Here is a tiny trained network, its code and every weight. The questions are about switching its units off for an input and a target symbol, where a switched-off unit gives its printed mean instead of its output.

import numpy as np


def w(rows, s, z=0):
    codes = np.array(rows[::2]) - 128.0
    scale = np.full(codes.shape[1], s)
    scale[-1] = z or s
    return codes * scale


def norm(h):
    return h / np.sqrt((h * h).mean(-1, keepdims=True) + 1e-5)


def f(y):
    return np.maximum(y, 0)


def softmax(a):
    e = np.exp(a - a.max(-1, keepdims=True))
    return e / e.sum(-1, keepdims=True)


def log_softmax(a):
    a = a - a.max(-1, keepdims=True)
    return a - np.log(np.exp(a).sum(-1, keepdims=True))


def net(x, mask):
    ids = ['ΓΔΘΛΦΨεηξ'.index(c) for c in x.split()]
    T = len(ids)
    res = E[ids] + P[:T]
    u = 0
    for l in range(3):
        q, k, v = (norm(res) @ M[l].T for M in (Q, K, V))
        z = softmax(np.where(np.tri(T) > 0, q @ k.T / 3**0.5, -1e9)) @ v
        res = res + np.where(mask[u], z, O[l][:, -1]) @ O[l][:, :-1]
        u += 1
        y = f(norm(res) @ A[l][:, :-1].T + A[l][:, -1])
        res = res + np.where(mask[u : u + 8], y, B[l][:, -1]) @ B[l][:, :-1]
        u += 8
    return log_softmax(norm(res)[-1] @ U[:, :-1].T + U[:, -1])


Q, K, V, O, A, B = {}, {}, {}, {}, {}, {}
E = w([
[108,141,128,113,173,151,74,155,98,122,91],'Γ',
[178,116,222,68,142,104,88,105,97,137,101],'Δ',
[126,19,163,147,173,103,133,27,187,122,107],'Θ',
[174,130,119,181,89,234,131,77,104,208,132],'Λ',
[189,201,225,92,163,135,174,179,119,142,254],'Φ',
[109,59,165,105,129,184,45,159,100,90,250],'Ψ',
[70,120,117,138,176,60,161,117,243,84,234],'ε',
[102,137,65,115,92,67,1,126,82,181,91],'η',
[209,162,111,151,166,55,194,152,213,192,30],'ξ',
],0.017)
P = w([
[91,147,116,248,151,124,187,102,81,82,85],'0',
[150,86,113,156,165,109,122,161,93,147,139],'1',
[152,102,110,146,159,125,118,144,114,143,143],'2',
[147,118,125,142,152,138,120,138,134,145,140],'3',
[144,132,137,134,153,136,112,129,141,148,141],'4',
[136,145,142,124,143,143,115,121,159,154,138],'5',
[139,140,141,120,137,147,110,111,175,147,141],'6',
[146,140,137,105,131,145,107,118,184,135,142],'7',
[145,142,138,93,134,150,106,110,183,142,131],'8',
[138,146,151,93,127,145,91,109,210,144,132],'9',
[151,145,141,85,122,143,94,108,218,142,135],'10',
[141,148,159,81,118,150,85,116,235,144,139],'11',
],0.013)
Q[0] = w([
[168,128,110,152,102,161,183,120,75,178,253],'L0H1',
[125,93,157,139,105,34,217,111,96,77,100],'L0H1',
[178,79,101,160,190,146,113,74,206,221,154],'L0H1',
],0.0056)
K[0] = w([
[152,132,211,184,5,185,212,168,112,67,195],'L0H1',
[155,103,220,57,168,78,157,59,240,131,120],'L0H1',
[53,131,95,253,190,132,173,34,117,114,77],'L0H1',
],0.0042)
V[0] = w([
[219,83,194,106,217,181,254,138,191,50,210],'L0H1',
[53,240,69,141,126,216,176,137,182,64,63],'L0H1',
[193,161,44,123,135,151,183,155,149,246,201],'L0H1',
],0.0043)
O[0] = w([
[3,188,104,117,55,168,113,164,146,128,34,45],'L0H1',
[105,95,119,136,169,117,236,172,96,132,109,3],'L0H1',
[92,31,225,124,27,108,117,167,108,168,108,77],'L0H1',
],0.0074,0.0017)
A[0] = w([
[160,130,182,80,104,199,68,85,114,156,94,148],'L0N1',
[49,128,114,117,130,75,136,137,192,106,183,48],'L0N2',
[201,138,178,54,107,109,114,124,108,186,41,113],'L0N3',
[121,36,114,128,71,108,152,164,101,78,199,2],'L0N4',
[94,23,213,106,142,106,120,140,77,99,97,180],'L0N5',
[183,108,71,153,155,170,54,94,64,94,91,183],'L0N6',
[17,141,46,130,94,78,34,182,58,125,26,56],'L0N7',
[55,204,2,195,77,169,65,155,99,147,59,120],'L0N8',
],0.0072,0.0034)
B[0] = w([
[100,172,93,101,157,178,151,184,208,176,150,255],'L0N1',
[192,137,33,45,108,157,178,137,192,146,153,176],'L0N2',
[104,184,41,172,155,133,106,169,218,156,103,215],'L0N3',
[138,97,29,147,178,218,62,167,117,123,206,139],'L0N4',
[121,110,186,186,250,155,135,110,150,84,185,175],'L0N5',
[70,184,189,89,172,193,111,82,200,156,122,241],'L0N6',
[201,86,128,191,214,15,137,143,68,140,190,144],'L0N7',
[253,75,68,227,209,153,150,91,36,95,158,154],'L0N8',
],0.0067,0.007)
Q[1] = w([
[6,110,1,71,78,95,219,126,67,48,152],'L1H1',
[174,129,58,124,125,122,218,106,226,159,223],'L1H1',
[136,63,124,125,193,160,95,93,247,191,172],'L1H1',
],0.0062)
K[1] = w([
[162,128,157,57,133,127,58,169,107,179,106],'L1H1',
[113,135,154,217,127,129,104,134,2,100,86],'L1H1',
[113,155,134,172,99,114,164,145,58,86,125],'L1H1',
],0.0098)
V[1] = w([
[129,108,62,97,163,140,77,115,130,44,239],'L1H1',
[117,92,188,154,94,255,82,117,52,146,111],'L1H1',
[247,43,72,98,119,98,101,40,178,195,118],'L1H1',
],0.007)
O[1] = w([
[95,180,97,204,129,96,48,153,158,76,134,177],'L1H1',
[177,143,159,175,50,206,151,78,144,83,135,58],'L1H1',
[119,110,130,172,99,74,109,103,170,245,175,1],'L1H1',
],0.011,0.0028)
A[1] = w([
[94,131,147,58,126,122,78,92,122,123,145,192],'L1N1',
[174,136,112,139,113,97,115,97,13,130,91,189],'L1N2',
[103,157,155,120,62,171,134,136,87,155,104,54],'L1N3',
[100,63,145,62,148,157,116,129,86,162,194,57],'L1N4',
[150,136,129,101,159,130,134,86,114,123,115,34],'L1N5',
[141,133,149,159,163,149,150,165,133,131,167,163],'L1N6',
[127,113,153,112,121,157,71,102,110,132,135,208],'L1N7',
[100,69,109,148,7,182,91,122,132,136,118,3],'L1N8',
],0.013,0.0038)
B[1] = w([
[133,151,136,77,155,99,96,179,214,120,79,232],'L1N1',
[213,88,84,161,150,118,109,97,65,119,153,143],'L1N2',
[78,134,179,82,155,131,138,146,201,149,193,145],'L1N3',
[160,111,100,248,106,113,151,189,94,98,71,197],'L1N4',
[167,117,133,92,124,122,144,100,102,174,125,161],'L1N5',
[147,149,113,103,129,115,168,101,72,116,163,255],'L1N6',
[117,202,154,142,109,138,121,124,195,153,144,215],'L1N7',
[66,124,137,76,129,141,122,163,245,139,167,143],'L1N8',
],0.011,0.0068)
Q[2] = w([
[90,120,245,142,155,129,124,95,148,126,86],'L2H1',
[126,101,141,133,197,137,161,104,213,93,133],'L2H1',
[15,52,140,90,84,131,123,108,97,122,112],'L2H1',
],0.011)
K[2] = w([
[144,108,94,99,97,124,103,147,231,114,203],'L2H1',
[114,3,246,60,103,123,130,26,178,105,77],'L2H1',
[184,164,99,101,100,134,27,254,167,183,128],'L2H1',
],0.0085)
V[2] = w([
[207,78,152,110,170,152,155,84,110,115,125],'L2H1',
[208,196,136,81,178,151,151,145,110,172,88],'L2H1',
[43,56,111,144,153,151,103,20,153,88,2],'L2H1',
],0.0066)
O[2] = w([
[124,131,144,169,164,130,154,85,158,137,108,217],'L2H1',
[99,254,135,144,89,113,151,112,236,132,158,209],'L2H1',
[56,39,227,150,134,96,153,84,130,109,145,253],'L2H1',
],0.0096,0.0051)
A[2] = w([
[156,153,127,125,99,157,80,72,103,31,84,22],'L2N1',
[173,158,186,128,167,61,152,165,10,149,206,135],'L2N2',
[173,88,125,30,114,213,136,113,91,54,28,7],'L2N3',
[124,138,151,13,143,89,203,57,123,193,82,28],'L2N4',
[2,145,86,80,44,186,146,155,144,134,160,157],'L2N5',
[146,66,77,151,57,116,184,120,165,61,159,159],'L2N6',
[117,135,82,50,169,144,118,109,97,132,175,77],'L2N7',
[39,128,109,82,171,93,33,207,86,111,54,206],'L2N8',
],0.0087,0.0018)
B[2] = w([
[89,110,131,147,94,78,133,188,127,123,106,170],'L2N1',
[182,101,153,118,114,101,166,76,51,52,107,188],'L2N2',
[134,145,182,115,89,3,122,90,85,149,189,153],'L2N3',
[102,117,132,161,121,161,96,207,182,134,128,229],'L2N4',
[103,117,176,87,160,149,113,165,176,151,100,199],'L2N5',
[121,123,88,104,174,181,125,110,93,133,93,181],'L2N6',
[111,153,150,122,109,128,113,86,172,139,165,178],'L2N7',
[123,110,101,92,115,207,195,64,136,118,151,254],'L2N8',
],0.012,0.0045)
U = w([
[166,188,131,194,246,121,204,78,117,83,154,254],'Γ',
[75,205,166,78,100,129,104,148,206,163,110,126],'Δ',
[36,50,210,143,129,99,127,62,125,138,110,75],'Θ',
[178,131,132,134,51,253,157,46,122,194,128,97],'Λ',
[149,181,195,43,66,91,174,145,71,107,128,147],'Φ',
[118,133,121,175,101,178,67,197,118,48,124,78],'Ψ',
[86,109,23,29,140,130,167,109,127,107,160,95],'ε',
[213,133,114,117,135,47,55,82,124,175,195,64],'η',
[177,130,107,145,144,91,195,194,135,171,21,84],'ξ',
],0.0067,0.0044)

Each question gives the input, a string of symbols that net reads in full, and the target symbol t.
The units are the heads (3 rows each of Q, K, V and O) and the neurons (one row each of A and B). Each row of codes is followed by its name. A weight is (code - 128) times the scale printed after its matrix; where a second scale follows, it is the last column's (O, A, B and U).
mask holds one flag per unit, layer by layer, with each layer's heads first. A switched-off unit (its flag False) gives its mean, the last column of its rows in O or B, instead of its output. The means were averaged over made-up inputs and are rounded, as every weight is.
A unit's drop is (log p(t) with every unit on - log p(t) with that unit switched off) / (log p(t) with every unit on - log p(t) with every unit switched off).
The circuit of an input: a set's keep is (log p(t) with only the set's units on - log p(t) with every unit switched off) / (log p(t) with every unit on - log p(t) with every unit switched off). Starting from the 12 units with the biggest drops (on a tie, the unit counted first), units are removed one at a time, each time the one whose removal leaves the highest keep (on an exact tie, the one counted first), for as long as the keep stays at least 0.8.
circuit, biggest first: the units of the circuit, biggest drop first
most important unit: the unit with the biggest drop
top k neurons: the k neurons with the biggest drops, biggest first
drop of u: that unit's drop, to one decimal
input Λ Δ η ξ Γ Θ Θ Δ, target Λ: circuit, biggest first	(L1H1)
input Φ η η, target Φ: circuit, biggest first	(L0H1; L1H1; L2N3)
input Φ Θ ξ Γ Λ Λ Γ Γ ξ, target Φ: circuit, biggest first	(L0H1; L1H1; L2N3)
input η Θ Φ ε Δ η Λ Δ, target η: circuit, biggest first	(L1H1; L0H1)
input Λ ε ξ, target Λ: circuit, biggest first	(L1H1; L0H1)
input Λ Φ Λ Λ, target Δ: top 4 neurons	(L1N8; L1N3; L2N5; L0N8)
input ε ε Γ Ψ η Δ, target ε: top 2 neurons	(L2N8; L1N7)
input ξ ξ Φ Λ ξ ε Θ Γ η Γ, target ξ: circuit, biggest first	(L1H1; L1N4)
input Φ ξ Φ ε Γ ξ Δ Δ ε Λ, target Φ: circuit, biggest first	(L1H1; L0H1; L2N3)
input ξ ε Δ Γ η Θ ε ε Γ Γ, target ξ: circuit, biggest first	(L1H1; L1N4; L0H1)
input Ψ Γ Φ Λ ε, target Ψ: circuit, biggest first	(L1H1; L2H1)
input ε Λ Ψ Φ ε Γ Φ, target ε: top 2 neurons	(L2N8; L0N1)
input ε η ε Φ Ψ ε Ψ Ψ Λ Ψ ε Ψ, target ε: circuit, biggest first	(L1H1; L2N8)
input Θ Δ Λ, target Θ: circuit, biggest first	(L2H1)
input ξ ξ Δ Φ Δ ε η Γ Γ ε Ψ, target ξ: circuit, biggest first	(L1N4; L1H1)
input ε Φ ε Γ Δ Λ Γ η Ψ Λ Γ, target ε: circuit, biggest first	(L2N8; L1H1)
input ε Λ Φ, target Φ: top 2 neurons	(L2N2; L1N6)
input Γ Θ Γ ξ η Ψ, target Γ: top 2 neurons	(L1N4; L1N6)
input Δ Γ Γ Γ η, target η: top 3 neurons	(L0N7; L0N8; L1N2)
input ξ η ξ Λ Γ η Λ Θ, target ξ: top neuron	(L1N4)
input Ψ Ψ Γ Ψ Δ Φ η, target Γ: top 3 neurons	(L0N7; L0N8; L2N4)
input ε Θ Γ Λ Γ, target ε: top 2 neurons	(L2N8; L0N2)
input Λ ε ξ ξ η ε ε, target Λ: drop of L0H1	0.1
input ξ η η Γ ε, target ξ: drop of L0H1	0.8
input ε Δ ε, target ε: drop of L1N7	0.1
input Λ Γ Γ Λ ε, target Λ: drop of L1N5	0.0
input Δ ε Ψ, target Δ: most important unit	L0H1
